Below is a small trained network, with its code and all its weights. Each question gives an input and a class and asks what happens when units are switched off, that is, made to give their printed mean instead of their output.

import numpy as np


def w(rows, s, z=0):
    codes = np.array(rows[::2]) - 128.0
    scale = np.full(codes.shape[1], s)
    scale[-1] = z or s
    return codes * scale


def f(y):
    return y / 2 * (1 + np.tanh(0.7978845608 * (y + 0.044715 * y**3)))


def log_softmax(a):
    a = a - a.max(-1, keepdims=True)
    return a - np.log(np.exp(a).sum(-1, keepdims=True))


def net(x, mask):
    res = np.array(x, float).reshape(1, 4) / 4 @ E
    y = f(res @ A[0][:, :-1].T + A[0][:, -1])
    res = res + np.where(mask, y, B[0][:, -1]) @ B[0][:, :-1]
    return log_softmax(res[-1] @ U[:, :-1].T + U[:, -1])


A, B = {}, {}
E = w([
[92,222,106,138,100,208],'x0',
[100,131,102,97,248,141],'x1',
[177,103,64,83,124,169],'x2',
[86,84,164,65,124,178],'x3',
],0.013)
A[0] = w([
[222,57,175,95,154,75,52],'neuron 0',
[87,149,105,130,208,117,110],'neuron 1',
[163,166,155,133,210,162,110],'neuron 2',
[138,141,152,86,205,145,57],'neuron 3',
[170,52,153,112,155,97,140],'neuron 4',
[97,138,115,85,204,120,203],'neuron 5',
[70,115,175,170,157,95,132],'neuron 6',
[182,162,75,190,172,89,10],'neuron 7',
[220,38,7,89,125,140,89],'neuron 8',
[47,148,235,171,147,93,107],'neuron 9',
[83,55,163,40,112,179,30],'neuron 10',
[110,82,207,94,125,172,21],'neuron 11',
[151,117,234,128,31,154,119],'neuron 12',
[205,146,133,128,47,120,165],'neuron 13',
[216,157,78,204,152,103,4],'neuron 14',
[185,196,95,84,113,217,77],'neuron 15',
[106,173,151,103,113,199,38],'neuron 16',
[94,189,121,159,132,160,114],'neuron 17',
],0.012,0.0031)
B[0] = w([
[43,182,80,199,78,93,209],'neuron 0',
[114,71,76,103,100,108,191],'neuron 1',
[99,67,114,105,95,86,175],'neuron 2',
[126,109,60,98,137,117,181],'neuron 3',
[51,175,141,193,32,133,197],'neuron 4',
[153,90,50,129,92,87,208],'neuron 5',
[176,140,122,132,42,121,169],'neuron 6',
[126,127,204,43,168,42,179],'neuron 7',
[220,125,163,139,51,162,246],'neuron 8',
[255,127,154,138,85,175,199],'neuron 9',
[168,180,223,44,191,52,196],'neuron 10',
[90,170,176,43,185,87,166],'neuron 11',
[123,84,14,74,150,87,201],'neuron 12',
[128,94,30,54,185,83,206],'neuron 13',
[106,186,194,43,229,81,192],'neuron 14',
[146,176,117,162,49,125,212],'neuron 15',
[85,170,153,128,98,91,186],'neuron 16',
[124,173,93,150,76,55,192],'neuron 17',
],0.0095,0.014)
U = w([
[53,201,119,168,43,107,81],'0',
[132,42,45,84,125,109,79],'1',
[142,159,197,75,163,95,184],'2',
[245,122,154,140,57,145,215],'3',
[150,124,111,135,100,136,255],'4',
[170,122,188,188,191,146,64],'5',
[74,88,137,147,109,210,73],'6',
[67,98,145,120,147,184,72],'7',
],0.012,0.0073)

Each question gives the input, the list of numbers given to net, and the class t.
The units are the neurons (one row each of A and B). Each row of codes is followed by its name. A weight is (code - 128) times the scale printed after its matrix; where a second scale follows, it is the last column's (A, B and U).
mask holds one flag per neuron, in row order. A switched-off neuron (its flag False) gives its mean, the last column of its row in B, instead of its output. The means were averaged over made-up inputs and are rounded, as every weight is.
A unit's drop is (log p(t) with every unit on - log p(t) with that unit switched off) / (log p(t) with every unit on - log p(t) with every unit switched off).
The circuit of an input: a set's keep is (log p(t) with only the set's units on - log p(t) with every unit switched off) / (log p(t) with every unit on - log p(t) with every unit switched off). Starting from the 12 units with the biggest drops (on a tie, the unit counted first), units are removed one at a time, each time the one whose removal leaves the highest keep (on an exact tie, the one counted first), for as long as the keep stays at least 0.8.
circuit, biggest first: the units of the circuit, biggest drop first
k most important neurons: the k neurons with the biggest drops, biggest first
drop when u is switched off: that unit's drop, to one decimal
input [2,-3,7,-7], class 2: circuit, biggest first -> neuron 14
input [-7,-7,-1,-5], class 0: 2 most important neurons -> neuron 0; neuron 4
input [-3,-4,-6,7], class 2: 2 most important neurons -> neuron 11; neuron 10
input [-2,-6,-3,8], class 2: 2 most important neurons -> neuron 10; neuron 11
input [-7,-5,5,8], class 2: 2 most important neurons -> neuron 10; neuron 11
input [-4,2,-6,-7], class 2: 3 most important neurons -> neuron 14; neuron 7; neuron 8
input [-1,6,-8,4], class 3: 2 most important neurons -> neuron 9; neuron 6
input [-5,-2,0,-5], class 0: 3 most important neurons -> neuron 0; neuron 4; neuron 10
input [6,5,-6,-8], class 2: 4 most important neurons -> neuron 7; neuron 14; neuron 0; neuron 4
input [-3,8,-8,1], class 1: 2 most important neurons -> neuron 1; neuron 8
input [5,-7,0,-7], class 1: 3 most important neurons -> neuron 13; neuron 12; neuron 10
input [3,-7,1,-8], class 2: 3 most important neurons -> neuron 14; neuron 7; neuron 5
input [-6,-4,6,5], class 0: 3 most important neurons -> neuron 0; neuron 4; neuron 9
input [-7,4,-6,-4], class 0: 3 most important neurons -> neuron 0; neuron 4; neuron 8
input [-8,5,0,-1], class 0: circuit, biggest first -> neuron 4
input [1,-4,-2,5], class 2: 2 most important neurons -> neuron 10; neuron 5
input [-5,1,1,4], class 0: drop when neuron 0 is switched off -> 0.4
input [-4,6,-6,-2], class 1: drop when neuron 15 is switched off -> 0.8
input [-3,-2,7,8], class 2: drop when neuron 11 is switched off -> 0.4
input [-6,2,1,-4], class 0: drop when neuron 0 is switched off -> 0.2
input [0,-8,-6,7], class 1: circuit, biggest first -> neuron 12
